Below are the code and all the weights of a small trained network. Each question names an input and a target symbol and asks about switching units off, where a switched-off unit gives its printed mean instead of its output.

import numpy as np


def w(rows, s, z=0):
    codes = np.array(rows[::2]) - 128.0
    scale = np.full(codes.shape[1], s)
    scale[-1] = z or s
    return codes * scale


def norm(h):
    return h / np.sqrt((h * h).mean(-1, keepdims=True) + 1e-5)


def f(y):
    return np.maximum(y, 0)


def softmax(a):
    e = np.exp(a - a.max(-1, keepdims=True))
    return e / e.sum(-1, keepdims=True)


def log_softmax(a):
    a = a - a.max(-1, keepdims=True)
    return a - np.log(np.exp(a).sum(-1, keepdims=True))


def net(x, mask):
    ids = ['ΘΛΦΩαεμ'.index(c) for c in x.split()]
    T = len(ids)
    res = E[ids] + P[:T]
    u = 0
    for l in range(2):
        q, k, v = (norm(res) @ M[l].T for M in (Q, K, V))
        z = softmax(np.where(np.tri(T) > 0, q @ k.T / 3**0.5, -1e9)) @ v
        res = res + np.where(mask[u], z, O[l][:, -1]) @ O[l][:, :-1]
        u += 1
        y = f(norm(res) @ A[l][:, :-1].T + A[l][:, -1])
        res = res + np.where(mask[u : u + 8], y, B[l][:, -1]) @ B[l][:, :-1]
        u += 8
    return log_softmax(norm(res)[-1] @ U[:, :-1].T + U[:, -1])


Q, K, V, O, A, B = {}, {}, {}, {}, {}, {}
E = w([
[147,137,120,215,245],'Θ',
[176,126,219,126,218],'Λ',
[63,253,91,123,78],'Φ',
[155,158,186,84,123],'Ω',
[90,126,141,109,179],'α',
[166,154,40,142,97],'ε',
[157,219,121,82,40],'μ',
],0.013)
P = w([
[185,87,162,145,131],'0',
[39,51,80,160,129],'1',
[66,184,137,80,249],'2',
[201,130,147,151,130],'3',
[66,68,99,180,146],'4',
[112,181,53,44,183],'5',
[216,122,142,151,121],'6',
[82,123,141,125,146],'7',
[134,133,40,66,222],'8',
[197,166,152,151,109],'9',
[127,152,158,114,116],'10',
[167,113,51,44,187],'11',
[221,139,133,145,86],'12',
[90,141,152,128,165],'13',
],0.017)
Q[0] = w([
[182,165,125,52,112],'L0H0',
[57,150,166,121,137],'L0H0',
[50,132,152,2,64],'L0H0',
],0.0073)
K[0] = w([
[102,206,105,85,135],'L0H0',
[72,154,187,160,151],'L0H0',
[2,188,74,115,203],'L0H0',
],0.0067)
V[0] = w([
[154,254,109,195,154],'L0H0',
[186,140,169,85,37],'L0H0',
[99,160,61,103,123],'L0H0',
],0.0073)
O[0] = w([
[183,115,253,201,177,253],'L0H0',
[69,213,114,82,35,117],'L0H0',
[142,201,152,62,186,151],'L0H0',
],0.0064,0.0035)
A[0] = w([
[249,125,128,152,209,116],'L0N0',
[90,83,182,145,157,76],'L0N1',
[23,171,99,147,63,21],'L0N2',
[67,157,65,250,116,73],'L0N3',
[187,160,71,12,209,253],'L0N4',
[57,134,126,189,176,40],'L0N5',
[91,145,174,81,130,68],'L0N6',
[108,41,51,67,74,148],'L0N7',
],0.012,0.0063)
B[0] = w([
[71,176,59,121,58,222],'L0N0',
[63,125,231,161,158,142],'L0N1',
[193,145,208,27,130,142],'L0N2',
[94,58,60,48,125,161],'L0N3',
[126,122,14,183,247,247],'L0N4',
[51,156,175,81,85,150],'L0N5',
[68,157,135,59,213,136],'L0N6',
[164,109,124,183,163,150],'L0N7',
],0.011,0.014)
Q[1] = w([
[127,200,66,175,87],'L1H0',
[74,103,89,62,245],'L1H0',
[97,200,71,175,99],'L1H0',
],0.012)
K[1] = w([
[171,69,155,146,28],'L1H0',
[181,218,55,51,84],'L1H0',
[255,102,159,207,11],'L1H0',
],0.0095)
V[1] = w([
[55,121,25,124,254],'L1H0',
[42,127,73,116,12],'L1H0',
[94,37,182,207,115],'L1H0',
],0.0081)
O[1] = w([
[90,179,108,175,140,154],'L1H0',
[118,114,168,120,9,255],'L1H0',
[161,49,128,182,106,53],'L1H0',
],0.016,0.0064)
A[1] = w([
[126,148,9,110,90,148],'L1N0',
[154,43,176,122,126,142],'L1N1',
[155,166,139,177,110,15],'L1N2',
[84,131,156,15,158,1],'L1N3',
[156,160,79,124,229,221],'L1N4',
[132,127,45,96,121,162],'L1N5',
[108,48,188,132,226,209],'L1N6',
[117,110,222,132,174,18],'L1N7',
],0.013,0.0052)
B[1] = w([
[68,111,170,102,204,254],'L1N0',
[99,115,90,187,211,139],'L1N1',
[68,140,108,186,113,135],'L1N2',
[85,157,180,56,171,157],'L1N3',
[158,147,179,150,210,229],'L1N4',
[121,120,195,114,166,213],'L1N5',
[6,212,155,172,140,152],'L1N6',
[121,165,163,192,215,132],'L1N7',
],0.011,0.013)
U = w([
[91,187,145,250,100,1],'Θ',
[154,93,158,185,43,176],'Λ',
[164,199,202,112,228,110],'Φ',
[164,30,122,115,153,155],'Ω',
[205,179,21,221,221,116],'α',
[62,235,120,120,58,140],'ε',
[193,169,208,32,85,67],'μ',
],0.011,0.0058)

Each question gives the input, a string of symbols that net reads in full, and the target symbol t.
The units are the heads (3 rows each of Q, K, V and O) and the neurons (one row each of A and B). Each row of codes is followed by its name. A weight is (code - 128) times the scale printed after its matrix; where a second scale follows, it is the last column's (O, A, B and U).
mask holds one flag per unit, layer by layer, with each layer's heads first. A switched-off unit (its flag False) gives its mean, the last column of its rows in O or B, instead of its output. The means were averaged over made-up inputs and are rounded, as every weight is.
A unit's drop is (log p(t) with every unit on - log p(t) with that unit switched off) / (log p(t) with every unit on - log p(t) with every unit switched off).
The circuit of an input: a set's keep is (log p(t) with only the set's units on - log p(t) with every unit switched off) / (log p(t) with every unit on - log p(t) with every unit switched off). Starting from the 12 units with the biggest drops (on a tie, the unit counted first), units are removed one at a time, each time the one whose removal leaves the highest keep (on an exact tie, the one counted first), for as long as the keep stays at least 0.8.
circuit, biggest first: the units of the circuit, biggest drop first
unit that matters most: the unit with the biggest drop
k most important neurons: the k neurons with the biggest drops, biggest first
top k neurons in layer l: the k neurons of layer l with the biggest drops, biggest first
input ε ε Λ Ω, target ε: circuit, biggest first -> [L0N4, L1H0, L0N0]
input Λ Φ ε Λ ε, target Ω: top 3 neurons in layer 0 -> [L0N4, L0N3, L0N7]
input μ μ Λ ε Φ Θ ε, target μ: circuit, biggest first -> [L0N4, L1H0, L0H0]
input α Λ ε Θ ε α ε ε ε Φ, target α: 2 most important neurons -> [L0N7, L0N4]
input μ ε Λ Ω, target μ: unit that matters most -> L0N4
input Θ α μ μ ε ε ε, target Θ: circuit, biggest first -> [L0N0, L0N4, L0H0, L1H0]
input ε μ ε Λ ε Λ α ε ε ε, target ε: top 3 neurons in layer 0 -> [L0N4, L0N3, L0N0]
input μ μ Φ μ Φ ε ε ε ε Ω Λ α Θ, target μ: circuit, biggest first -> [L0N4, L1H0, L0H0, L0N0]
input ε ε ε Λ, target ε: 3 most important neurons -> [L0N0, L0N4, L1N4]
input Λ ε Φ Φ Φ α μ Λ ε Ω, target Λ: 4 most important neurons -> [L0N4, L0N0, L0N3, L0N1]
input Ω Θ ε Λ α, target ε: circuit, biggest first -> [L0N4, L1N4]
input Λ ε α, target α: circuit, biggest first -> [L1H0, L0N0]
input Θ Λ ε Λ μ Θ Φ Λ Φ Θ Λ ε μ, target Θ: 4 most important neurons -> [L0N3, L0N0, L0N4, L1N4]
input Λ ε Φ α, target Λ: top neuron in layer 0 -> [L0N4]
input Λ Λ Φ ε ε Ω α ε Λ Φ Θ, target ε: 3 most important neurons -> [L0N4, L0N1, L0N3]
input μ μ ε Φ ε, target Φ: 2 most important neurons -> [L0N0, L0N2]
input μ Λ α ε, target μ: 2 most important neurons -> [L0N4, L0N0]
input ε α α Ω ε Φ μ, target ε: top 3 neurons in layer 0 -> [L0N4, L0N3, L0N0]
input Λ ε Λ Θ Λ ε ε ε ε Φ ε Ω ε, target Λ: 3 most important neurons -> [L0N4, L0N0, L0N3]
input μ Φ Ω α Λ ε μ Λ Λ α Λ ε μ, target μ: 3 most important neurons -> [L0N4, L0N0, L1N4]
input Θ Λ Φ Λ Φ Λ μ, target Θ: unit that matters most -> L0N0
input Λ ε ε ε ε, target Ω: top 3 neurons in layer 1 -> [L1N6, L1N4, L1N3]
input Ω Λ Λ α ε Λ α μ ε Ω, target Ω: top 3 neurons in layer 0 -> [L0N4, L0N0, L0N2]
input α Θ α Λ Φ Φ Θ Λ ε Λ Λ, target ε: top 3 neurons in layer 1 -> [L1N4, L1N0, L1N5]
input Θ Θ μ Φ ε ε Φ, target Θ: top 2 neurons in layer 0 -> [L0N0, L0N4]
input ε ε Φ μ, target ε: 2 most important neurons -> [L0N4, L1N4]
